Below is a small trained network, with its code and all its weights. Each question gives an input and a class and asks what happens when units are switched off, that is, made to give their printed mean instead of their output.

import numpy as np


def w(rows, s, z=0):
    codes = np.array(rows[::2]) - 128.0
    scale = np.full(codes.shape[1], s)
    scale[-1] = z or s
    return codes * scale


def norm(h):
    return h / np.sqrt((h * h).mean(-1, keepdims=True) + 1e-5)


def f(y):
    return np.maximum(y, 0)


def log_softmax(a):
    a = a - a.max(-1, keepdims=True)
    return a - np.log(np.exp(a).sum(-1, keepdims=True))


def net(x, mask):
    res = np.array(x, float).reshape(1, 7) / 4 @ E
    u = 0
    for l in range(2):
        y = f(norm(res) @ A[l][:, :-1].T + A[l][:, -1])
        res = res + np.where(mask[u : u + 4], y, B[l][:, -1]) @ B[l][:, :-1]
        u += 4
    return log_softmax(norm(res)[-1] @ U[:, :-1].T + U[:, -1])


A, B = {}, {}
E = w([
[149,130,123,121,113],'x0',
[22,170,89,45,76],'x1',
[128,130,129,128,125],'x2',
[141,254,155,136,197],'x3',
[147,129,129,123,119],'x4',
[129,160,171,171,71],'x5',
[115,127,129,132,139],'x6',
],0.0068)
A[0] = w([
[172,79,155,162,243,39],'L0N1',
[182,233,137,147,177,3],'L0N2',
[119,177,250,255,23,62],'L0N3',
[172,92,71,95,219,79],'L0N4',
],0.0087,0.0015)
B[0] = w([
[83,125,28,139,68,241],'L0N1',
[81,45,254,136,85,225],'L0N2',
[202,126,21,15,241,255],'L0N3',
[243,220,125,34,160,214],'L0N4',
],0.0072,0.0054)
A[1] = w([
[113,39,186,123,80,59],'L1N1',
[173,2,46,100,106,3],'L1N2',
[119,6,104,189,83,11],'L1N3',
[218,80,73,247,150,110],'L1N4',
],0.0077,0.0021)
B[1] = w([
[76,231,198,81,77,152],'L1N1',
[151,174,187,146,182,255],'L1N2',
[152,143,176,127,222,165],'L1N3',
[13,154,95,176,3,207],'L1N4',
],0.011,0.0063)
U = w([
[64,127,80,158,84,254],'0',
[113,131,247,149,183,17],'1',
[182,111,38,83,171,49],'2',
[123,141,123,126,145,178],'3',
],0.013,0.0051)

Each question gives the input, the list of numbers given to net, and the class t.
The units are the neurons (one row each of A and B). Each row of codes is followed by its name. A weight is (code - 128) times the scale printed after its matrix; where a second scale follows, it is the last column's (A, B and U).
mask holds one flag per neuron, layer by layer. A switched-off neuron (its flag False) gives its mean, the last column of its row in B, instead of its output. The means were averaged over made-up inputs and are rounded, as every weight is.
A unit's drop is (log p(t) with every unit on - log p(t) with that unit switched off) / (log p(t) with every unit on - log p(t) with every unit switched off).
The circuit of an input: a set's keep is (log p(t) with only the set's units on - log p(t) with every unit switched off) / (log p(t) with every unit on - log p(t) with every unit switched off). Starting from all 8 units, units are removed one at a time, each time the one whose removal leaves the highest keep (on an exact tie, the one counted first), for as long as the keep stays at least 0.8.
circuit, biggest first: the units of the circuit, biggest drop first
most important unit: the unit with the biggest drop
top k neurons: the k neurons with the biggest drops, biggest first
top k neurons in layer l: the k neurons of layer l with the biggest drops, biggest first
input [-7,3,-6,-4,4,-4,-7], class 1: most important unit => L0N3
input [5,6,5,0,7,8,-1], class 2: circuit, biggest first => [L0N3 L1N4]
input [-7,-7,-2,7,5,-1,5], class 0: top 4 neurons => [L0N1 L1N4 L1N2 L1N3]
input [3,0,-3,-4,1,3,-3], class 1: top 2 neurons => [L1N2 L0N4]
input [1,-5,8,-7,0,4,2], class 1: top 3 neurons => [L1N2 L1N3 L0N4]
input [-3,4,-5,6,-2,1,-2], class 1: circuit, biggest first => [L1N4 L0N2]
input [0,3,1,8,6,0,4], class 1: top 3 neurons => [L0N2 L1N4 L0N1]
input [-5,-7,1,-4,-1,5,-4], class 0: top 3 neurons => [L1N4 L0N2 L0N4]
input [8,-3,5,5,-2,8,3], class 2: top 2 neurons => [L0N3 L1N2]
input [3,-6,-4,4,5,2,8], class 0: circuit, biggest first => [L1N4 L0N1]
input [0,-5,5,-1,0,4,8], class 0: top 4 neurons => [L1N4 L0N4 L0N1 L1N3]
input [-7,1,-6,8,4,-5,-5], class 1: top 2 neurons => [L0N2 L0N3]
input [7,3,-3,6,6,-5,6], class 1: top 4 neurons => [L0N2 L0N3 L0N1 L1N4]
input [1,-7,4,0,-1,4,5], class 0: circuit, biggest first => [L1N4]
input [5,2,2,-7,1,-7,-3], class 1: circuit, biggest first => [L0N3 L1N2]
input [-4,-7,1,-5,5,2,8], class 0: top 2 neurons => [L1N4 L0N2]
input [6,6,2,-8,-8,-1,-4], class 1: top 2 neurons in layer 0 => [L0N1 L0N3]
input [-2,3,-7,-5,-2,7,8], class 2: top 3 neurons => [L0N3 L0N2 L1N4]
input [-1,2,0,3,1,4,-5], class 2: top 2 neurons in layer 1 => [L1N2 L1N4]
input [1,2,1,-2,-3,6,-2], class 2: top neuron in layer 0 => [L0N3]
input [-7,1,-2,7,4,8,8], class 2: top 3 neurons in layer 1 => [L1N4 L1N2 L1N1]
input [2,-4,1,-8,0,4,1], class 1: top 2 neurons in layer 1 => [L1N2 L1N3]
